Below are the code and all the weights of a small trained network. Each question names an input and a target symbol and asks about switching units off, where a switched-off unit gives its printed mean instead of its output.

import numpy as np


def w(rows, s, z=0):
    codes = np.array(rows[::2]) - 128.0
    scale = np.full(codes.shape[1], s)
    scale[-1] = z or s
    return codes * scale


def norm(h):
    return h / np.sqrt((h * h).mean(-1, keepdims=True) + 1e-5)


def f(y):
    return y / 2 * (1 + np.tanh(0.7978845608 * (y + 0.044715 * y**3)))


def softmax(a):
    e = np.exp(a - a.max(-1, keepdims=True))
    return e / e.sum(-1, keepdims=True)


def log_softmax(a):
    a = a - a.max(-1, keepdims=True)
    return a - np.log(np.exp(a).sum(-1, keepdims=True))


def net(x, mask):
    ids = ['ΞΠΩγδθλμφ'.index(c) for c in x.split()]
    T = len(ids)
    res = E[ids] + P[:T]
    u = 0
    for l in range(3):
        q, k, v = (norm(res) @ M[l].T for M in (Q, K, V))
        z = softmax(np.where(np.tri(T) > 0, q @ k.T / 3**0.5, -1e9)) @ v
        res = res + np.where(mask[u], z, O[l][:, -1]) @ O[l][:, :-1]
        u += 1
        y = f(norm(res) @ A[l][:, :-1].T + A[l][:, -1])
        res = res + np.where(mask[u : u + 4], y, B[l][:, -1]) @ B[l][:, :-1]
        u += 4
    return log_softmax(norm(res)[-1] @ U[:, :-1].T + U[:, -1])


Q, K, V, O, A, B = {}, {}, {}, {}, {}, {}
E = w([
[156,53,90,147,158],'Ξ',
[151,62,103,159,133],'Π',
[139,252,135,160,112],'Ω',
[111,246,145,171,119],'γ',
[136,73,125,148,124],'δ',
[88,251,141,239,98],'θ',
[138,200,159,166,44],'λ',
[120,220,157,152,84],'μ',
[213,152,147,53,148],'φ',
],0.019)
P = w([
[2,233,168,102,68],'0',
[230,103,168,160,5],'1',
[225,108,140,186,54],'2',
[201,121,132,221,113],'3',
[205,116,103,199,115],'4',
[200,111,86,187,123],'5',
[201,112,69,179,129],'6',
[201,108,60,170,150],'7',
[198,107,54,155,152],'8',
[190,106,53,145,170],'9',
[190,104,41,141,175],'10',
[175,103,53,127,192],'11',
[177,109,60,112,203],'12',
],0.0085)
Q[0] = w([
[127,7,148,169,142],'0.h0',
[116,111,171,122,154],'0.h0',
[101,212,95,101,90],'0.h0',
],0.014)
K[0] = w([
[7,75,69,178,115],'0.h0',
[132,140,111,118,81],'0.h0',
[225,174,133,91,114],'0.h0',
],0.011)
V[0] = w([
[159,153,202,7,157],'0.h0',
[122,78,114,133,166],'0.h0',
[164,158,90,166,86],'0.h0',
],0.012)
O[0] = w([
[61,221,124,178,254,252],'0.h0',
[180,100,123,94,169,86],'0.h0',
[175,157,194,201,128,246],'0.h0',
],0.0087,0.0037)
A[0] = w([
[15,104,153,127,91,68],'0.n0',
[232,148,173,112,118,99],'0.n1',
[151,131,76,137,253,2],'0.n2',
[134,77,126,23,147,59],'0.n3',
],0.013,0.0074)
B[0] = w([
[115,101,117,3,145,117],'0.n0',
[77,180,163,172,120,254],'0.n1',
[183,44,46,110,238,220],'0.n2',
[167,108,106,208,64,142],'0.n3',
],0.015,0.0058)
Q[1] = w([
[135,49,23,161,119],'1.h0',
[116,107,80,161,254],'1.h0',
[201,47,80,215,20],'1.h0',
],0.0087)
K[1] = w([
[1,55,132,72,88],'1.h0',
[171,94,63,45,127],'1.h0',
[22,8,56,5,114],'1.h0',
],0.0059)
V[1] = w([
[197,153,174,57,78],'1.h0',
[130,87,127,212,91],'1.h0',
[153,247,73,95,70],'1.h0',
],0.011)
O[1] = w([
[1,135,100,71,104,104],'1.h0',
[140,120,166,244,179,251],'1.h0',
[143,40,22,178,186,199],'1.h0',
],0.01,0.0026)
A[1] = w([
[146,49,137,83,141,1],'1.n0',
[119,253,214,105,123,163],'1.n1',
[96,93,58,69,111,78],'1.n2',
[112,91,109,181,147,127],'1.n3',
],0.018,0.0093)
B[1] = w([
[157,114,254,231,63,121],'1.n0',
[23,171,165,252,145,254],'1.n1',
[165,233,157,114,165,128],'1.n2',
[194,148,136,64,106,216],'1.n3',
],0.018,0.0071)
Q[2] = w([
[225,107,142,198,94],'2.h0',
[216,132,9,56,65],'2.h0',
[177,106,65,178,50],'2.h0',
],0.012)
K[2] = w([
[22,129,61,128,94],'2.h0',
[91,99,100,4,122],'2.h0',
[72,132,112,49,71],'2.h0',
],0.016)
V[2] = w([
[118,133,213,98,215],'2.h0',
[247,113,118,165,218],'2.h0',
[106,165,178,205,121],'2.h0',
],0.015)
O[2] = w([
[173,82,167,48,118,145],'2.h0',
[204,113,57,118,9,150],'2.h0',
[136,142,168,187,86,249],'2.h0',
],0.015,0.013)
A[2] = w([
[147,6,114,48,107,121],'2.n0',
[121,64,254,134,150,32],'2.n1',
[96,105,140,77,89,7],'2.n2',
[23,17,161,138,164,34],'2.n3',
],0.017,0.016)
B[2] = w([
[53,176,109,53,22,253],'2.n0',
[159,156,28,57,154,146],'2.n1',
[68,153,55,148,49,124],'2.n2',
[201,3,129,64,179,140],'2.n3',
],0.018,0.0044)
U = w([
[43,181,133,136,123,248],'Ξ',
[240,176,244,189,118,3],'Π',
[250,174,135,135,164,75],'Ω',
[109,182,57,77,120,232],'γ',
[159,140,174,98,171,137],'δ',
[136,167,208,54,158,177],'θ',
[137,61,163,121,149,181],'λ',
[171,122,242,90,66,145],'μ',
[138,97,64,192,81,58],'φ',
],0.013,0.0074)

Each question gives the input, a string of symbols that net reads in full, and the target symbol t.
The units are the heads (3 rows each of Q, K, V and O) and the neurons (one row each of A and B). Each row of codes is followed by its name. A weight is (code - 128) times the scale printed after its matrix; where a second scale follows, it is the last column's (O, A, B and U).
mask holds one flag per unit, layer by layer, with each layer's heads first. A switched-off unit (its flag False) gives its mean, the last column of its rows in O or B, instead of its output. The means were averaged over made-up inputs and are rounded, as every weight is.
A unit's drop is (log p(t) with every unit on - log p(t) with that unit switched off) / (log p(t) with every unit on - log p(t) with every unit switched off).
The circuit of an input: a set's keep is (log p(t) with only the set's units on - log p(t) with every unit switched off) / (log p(t) with every unit on - log p(t) with every unit switched off). Starting from the 12 units with the biggest drops (on a tie, the unit counted first), units are removed one at a time, each time the one whose removal leaves the highest keep (on an exact tie, the one counted first), for as long as the keep stays at least 0.8.
units of the circuit, in order: the units of the circuit, biggest drop first
most important unit: the unit with the biggest drop
top k neurons: the k neurons with the biggest drops, biggest first
top k neurons in layer l: the k neurons of layer l with the biggest drops, biggest first
input δ μ Ω φ Ω φ φ Π φ Ω Ξ Ω δ, target θ: top 2 neurons -> [1.n1 0.n3]
input Ξ φ γ λ Ω λ φ Ξ Ω φ φ Ω, target Ω: most important unit -> 0.n1
input φ Π φ Ω Ξ Ω λ Ω Ω φ, target Ω: units of the circuit, in order -> [0.n2 1.n1]
input γ φ φ φ Ξ δ, target Ω: units of the circuit, in order -> [2.h0 2.n1 1.n1]
input Π Ω φ φ μ φ, target Ω: units of the circuit, in order -> [0.h0 0.n2 1.n1]
input Π Ω φ Ω φ φ θ μ λ Ξ Ω, target Ω: units of the circuit, in order -> [0.n1 1.h0 1.n1]
input γ Ω Ξ φ φ Π Π Ξ θ λ μ γ, target Π: units of the circuit, in order -> [0.n1 1.h0]
input Π φ φ γ φ Π φ λ φ Π, target λ: units of the circuit, in order -> [0.h0 2.h0 1.h0 2.n3]
input φ φ Ω θ Ω Ω γ λ φ γ γ, target Ω: units of the circuit, in order -> [1.h0 0.n1 1.n1]
input θ Ξ Ω Ξ Ξ φ, target Ξ: top 3 neurons -> [1.n1 0.n1 0.n2]
input φ Ξ μ Π φ θ Π, target μ: units of the circuit, in order -> [0.h0 2.h0]
input θ φ Ω φ δ Π λ φ λ Ω Ξ γ γ, target Π: top 3 neurons -> [0.n1 1.n1 2.n0]
input Ω θ φ φ Π μ φ Ω δ, target Π: top 2 neurons in layer 2 -> [2.n0 2.n1]
input Ω Π Ξ Π δ Ω φ Π δ Π, target Π: units of the circuit, in order -> [1.h0]
input μ Π Ξ, target γ: top 2 neurons -> [0.n0 1.n2]
input Π φ φ φ Π Π Π Π γ φ φ φ δ, target λ: units of the circuit, in order -> [2.h0 0.h0 1.h0 2.n3]
input δ φ Π γ λ φ φ Π γ Π, target θ: top 2 neurons -> [1.n1 0.n2]
input Ξ θ Π Ω Π φ, target Ξ: top 2 neurons -> [0.n1 1.n1]
input μ φ λ θ Ξ, target γ: top 2 neurons in layer 1 -> [1.n2 1.n1]
input Ξ Π Π δ, target φ: top 3 neurons -> [0.n3 1.n1 0.n2]
